Below is a small trained network, with its code and all its weights. Each question gives an input and a class and asks what happens when units are switched off, that is, made to give their printed mean instead of their output.

import numpy as np


def w(rows, s, z=0):
    codes = np.array(rows[::2]) - 128.0
    scale = np.full(codes.shape[1], s)
    scale[-1] = z or s
    return codes * scale


def norm(h):
    return h / np.sqrt((h * h).mean(-1, keepdims=True) + 1e-5)


def f(y):
    return np.maximum(y, 0)


def log_softmax(a):
    a = a - a.max(-1, keepdims=True)
    return a - np.log(np.exp(a).sum(-1, keepdims=True))


def net(x, mask):
    res = np.array(x, float).reshape(1, 2) / 4 @ E
    u = 0
    for l in range(4):
        y = f(norm(res) @ A[l][:, :-1].T + A[l][:, -1])
        res = res + np.where(mask[u : u + 3], y, B[l][:, -1]) @ B[l][:, :-1]
        u += 3
    return log_softmax(norm(res)[-1] @ U[:, :-1].T + U[:, -1])


A, B = {}, {}
E = w([
[247,95,139,168,60,87,130,83,167,254,117,207],'x0',
[165,165,159,172,76,187,128,143,190,122,111,184],'x1',
],0.0056)
A[0] = w([
[2,193,125,88,184,172,102,198,113,18,136,65,2],'0.n1',
[126,85,115,101,135,101,141,101,103,139,110,125,101],'0.n2',
[33,142,112,103,181,143,130,145,111,60,136,91,149],'0.n3',
],0.0075,0.0037)
B[0] = w([
[1,151,193,89,127,168,127,233,124,81,138,23,252],'0.n1',
[98,129,101,140,147,89,101,114,146,174,189,104,154],'0.n2',
[170,96,121,221,81,154,207,160,116,99,102,124,220],'0.n3',
],0.0076,0.014)
A[1] = w([
[83,165,193,189,77,176,188,190,129,127,119,67,174],'1.n1',
[178,37,33,219,168,75,197,106,101,162,192,98,4],'1.n2',
[213,132,148,189,46,123,60,126,252,204,133,220,76],'1.n3',
],0.0043,0.0024)
B[1] = w([
[128,76,41,147,110,90,67,46,171,179,155,203,251],'1.n1',
[142,117,165,208,130,2,164,103,35,75,106,119,177],'1.n2',
[186,173,153,162,111,172,187,142,88,13,73,117,254],'1.n3',
],0.0052,0.0081)
A[2] = w([
[156,189,117,103,99,254,109,139,192,72,97,176,52],'2.n1',
[171,119,117,29,128,140,157,141,145,151,50,175,2],'2.n2',
[51,64,56,91,164,100,74,143,159,185,209,67,121],'2.n3',
],0.0068,0.0047)
B[2] = w([
[198,179,151,10,255,161,67,85,130,201,102,176,254],'2.n1',
[142,127,158,146,102,147,155,150,108,58,24,107,132],'2.n2',
[87,204,193,40,187,176,66,107,198,197,154,217,243],'2.n3',
],0.0076,0.0044)
A[3] = w([
[176,39,35,235,39,111,254,101,68,99,123,92,40],'3.n1',
[214,183,149,17,86,253,54,107,206,157,46,214,2],'3.n2',
[43,134,145,117,146,142,26,137,184,245,214,175,124],'3.n3',
],0.0061,0.002)
B[3] = w([
[150,32,70,169,2,62,78,138,122,62,54,86,186],'3.n1',
[111,159,108,78,162,165,97,40,143,224,198,190,254],'3.n2',
[247,183,73,76,148,116,111,46,106,183,118,171,194],'3.n3',
],0.008,0.0083)
U = w([
[163,48,105,212,60,58,115,124,106,106,52,126,1],'0',
[27,156,207,147,180,231,191,244,196,31,144,24,90],'1',
[179,173,97,74,181,116,69,52,122,226,105,210,246],'2',
],0.011,0.0039)

Each question gives the input, the list of numbers given to net, and the class t.
The units are the neurons (one row each of A and B). Each row of codes is followed by its name. A weight is (code - 128) times the scale printed after its matrix; where a second scale follows, it is the last column's (A, B and U).
mask holds one flag per neuron, layer by layer. A switched-off neuron (its flag False) gives its mean, the last column of its row in B, instead of its output. The means were averaged over made-up inputs and are rounded, as every weight is.
A unit's drop is (log p(t) with every unit on - log p(t) with that unit switched off) / (log p(t) with every unit on - log p(t) with every unit switched off).
The circuit of an input: a set's keep is (log p(t) with only the set's units on - log p(t) with every unit switched off) / (log p(t) with every unit on - log p(t) with every unit switched off). Starting from all 12 units, units are removed one at a time, each time the one whose removal leaves the highest keep (on an exact tie, the one counted first), for as long as the keep stays at least 0.8.
circuit, biggest first: the units of the circuit, biggest drop first
top k neurons: the k neurons with the biggest drops, biggest first
k most important neurons of layer l: the k neurons of layer l with the biggest drops, biggest first
drop of u: that unit's drop, to one decimal
input [-2,-8], class 2: circuit, biggest first	1.n3
input [8,0], class 0: top 2 neurons	0.n1; 2.n3
input [-2,4], class 2: top 2 neurons	1.n3; 1.n1
input [5,-6], class 0: top 2 neurons	0.n1; 1.n2
input [-1,-8], class 2: top 2 neurons	1.n3; 2.n3
input [-1,-6], class 2: top 3 neurons	1.n3; 2.n3; 3.n3
input [6,0], class 0: top 3 neurons	0.n1; 2.n3; 2.n1
input [0,-1], class 2: 2 most important neurons of layer 1	1.n3; 1.n1
input [4,-4], class 0: top 2 neurons	0.n1; 1.n2
input [5,-5], class 0: drop of 1.n2	0.2
input [-3,8], class 2: drop of 3.n1	0.0
input [0,-3], class 2: drop of 2.n3	4.1
